Below is a small trained network, with its code and all its weights. Each question gives an input and a target symbol and asks what happens when units are switched off, that is, made to give their printed mean instead of their output.

import numpy as np


def w(rows, s, z=0):
    codes = np.array(rows[::2]) - 128.0
    scale = np.full(codes.shape[1], s)
    scale[-1] = z or s
    return codes * scale


def f(y):
    return np.maximum(y, 0)


def softmax(a):
    e = np.exp(a - a.max(-1, keepdims=True))
    return e / e.sum(-1, keepdims=True)


def log_softmax(a):
    a = a - a.max(-1, keepdims=True)
    return a - np.log(np.exp(a).sum(-1, keepdims=True))


def net(x, mask):
    ids = ['ΘΛΠβημξστ'.index(c) for c in x.split()]
    T = len(ids)
    res = E[ids] + P[:T]
    u = 0
    for l in range(2):
        q, k, v = (res @ M[l].T for M in (Q, K, V))
        z = softmax(np.where(np.tri(T) > 0, q @ k.T / 2**0.5, -1e9)) @ v
        res = res + np.where(mask[u], z, O[l][:, -1]) @ O[l][:, :-1]
        u += 1
        y = f(res @ A[l][:, :-1].T + A[l][:, -1])
        res = res + np.where(mask[u : u + 4], y, B[l][:, -1]) @ B[l][:, :-1]
        u += 4
    return log_softmax(res[-1] @ U[:, :-1].T + U[:, -1])


Q, K, V, O, A, B = {}, {}, {}, {}, {}, {}
E = w([
[194,108,184,176,212],'Θ',
[120,143,197,202,93],'Λ',
[35,175,87,82,204],'Π',
[102,11,68,178,184],'β',
[181,177,105,205,60],'η',
[101,105,210,203,111],'μ',
[96,197,76,108,208],'ξ',
[66,190,225,64,41],'σ',
[131,28,178,129,79],'τ',
],0.011)
P = w([
[211,44,117,1,121],'0',
[130,82,142,117,141],'1',
[128,98,141,140,142],'2',
[130,103,132,152,143],'3',
[111,115,120,162,139],'4',
[117,123,119,168,139],'5',
[108,134,107,188,148],'6',
[113,141,118,197,149],'7',
[124,149,117,180,138],'8',
],0.0071)
Q[0] = w([
[25,254,60,40,199],'L0H0',
[76,203,115,169,232],'L0H0',
],0.0083)
K[0] = w([
[167,129,119,5,139],'L0H0',
[175,91,129,78,108],'L0H0',
],0.014)
V[0] = w([
[33,179,105,127,199],'L0H0',
[255,172,107,193,173],'L0H0',
],0.0091)
O[0] = w([
[145,107,44,79,101,2],'L0H0',
[148,155,70,246,168,98],'L0H0',
],0.012,0.0041)
A[0] = w([
[49,117,52,166,191,180],'L0N0',
[240,43,73,195,143,204],'L0N1',
[51,78,1,97,224,248],'L0N2',
[96,171,141,17,46,139],'L0N3',
],0.0063,0.0016)
B[0] = w([
[231,75,126,135,83,209],'L0N0',
[90,201,63,57,250,252],'L0N1',
[255,79,87,108,35,218],'L0N2',
[26,175,106,133,83,210],'L0N3',
],0.0068,0.0036)
Q[1] = w([
[161,151,131,202,25],'L1H0',
[1,58,138,45,139],'L1H0',
],0.0061)
K[1] = w([
[73,232,52,213,131],'L1H0',
[113,66,192,132,2],'L1H0',
],0.0068)
V[1] = w([
[185,1,138,136,106],'L1H0',
[147,180,55,145,117],'L1H0',
],0.0054)
O[1] = w([
[212,105,92,140,252,185],'L1H0',
[101,6,230,148,49,1],'L1H0',
],0.0043,0.003)
A[1] = w([
[138,174,124,228,95,153],'L1N0',
[176,20,119,149,154,125],'L1N1',
[165,128,253,169,66,254],'L1N2',
[229,25,84,135,163,75],'L1N3',
],0.0052,0.0036)
B[1] = w([
[109,131,52,212,3,189],'L1N0',
[159,162,242,91,103,189],'L1N1',
[91,26,180,226,75,253],'L1N2',
[210,247,254,122,74,187],'L1N3',
],0.0061,0.0048)
U = w([
[110,223,146,134,250,134],'Θ',
[113,84,75,107,158,212],'Λ',
[130,109,34,71,99,156],'Π',
[74,199,158,95,89,5],'β',
[119,1,193,167,121,216],'η',
[234,149,157,92,106,26],'μ',
[139,112,95,114,160,135],'ξ',
[143,154,114,103,131,111],'σ',
[140,180,110,218,74,54],'τ',
],0.0076,0.0028)

Each question gives the input, a string of symbols that net reads in full, and the target symbol t.
The units are the heads (2 rows each of Q, K, V and O) and the neurons (one row each of A and B). Each row of codes is followed by its name. A weight is (code - 128) times the scale printed after its matrix; where a second scale follows, it is the last column's (O, A, B and U).
mask holds one flag per unit, layer by layer, with each layer's heads first. A switched-off unit (its flag False) gives its mean, the last column of its rows in O or B, instead of its output. The means were averaged over made-up inputs and are rounded, as every weight is.
A unit's drop is (log p(t) with every unit on - log p(t) with that unit switched off) / (log p(t) with every unit on - log p(t) with every unit switched off).
The circuit of an input: a set's keep is (log p(t) with only the set's units on - log p(t) with every unit switched off) / (log p(t) with every unit on - log p(t) with every unit switched off). Starting from all 10 units, units are removed one at a time, each time the one whose removal leaves the highest keep (on an exact tie, the one counted first), for as long as the keep stays at least 0.8.
circuit, biggest first: the units of the circuit, biggest drop first
top k neurons: the k neurons with the biggest drops, biggest first
k most important neurons of layer l: the k neurons of layer l with the biggest drops, biggest first
drop of u: that unit's drop, to one decimal
input τ τ τ Θ, target Θ: circuit, biggest first : [L1H0; L0N1; L0N2; L0H0]
input Π Λ ξ, target Π: most important neuron of layer 0 : [L0N3]
input Π τ τ Λ σ Λ β, target μ: top 2 neurons : [L0N2; L1N3]
input η τ τ η τ τ τ Λ, target η: 2 most important neurons of layer 1 : [L1N2; L1N3]
input σ η τ τ ξ, target β: circuit, biggest first : [L0H0; L0N3]
input ξ Θ Λ τ τ Θ Θ ξ Π, target μ: 3 most important neurons of layer 0 : [L0N2; L0N0; L0N3]
input σ τ Θ, target Θ: circuit, biggest first : [L0N1; L0H0; L0N2]
input σ Π τ η η τ Λ η Π, target β: circuit, biggest first : [L0H0; L0N3]
input ξ Λ Θ τ μ τ Θ ξ, target μ: top 3 neurons : [L0N2; L0N0; L1N3]
input Θ Λ Θ τ τ τ β β, target μ: 3 most important neurons of layer 1 : [L1N3; L1N1; L1N2]
input η τ η τ Π Π, target η: drop of L0N1 : 0.4
input Π τ Π, target Π: drop of L0H0 : 0.8
input Π τ Π τ τ Θ τ ξ, target Π: drop of L0N3 : 0.2
input Θ Π σ Θ Λ Π, target τ: drop of L0N2 : 0.1
input Θ Θ Λ τ σ τ τ Θ Π, target τ: top neuron : [L1N0]
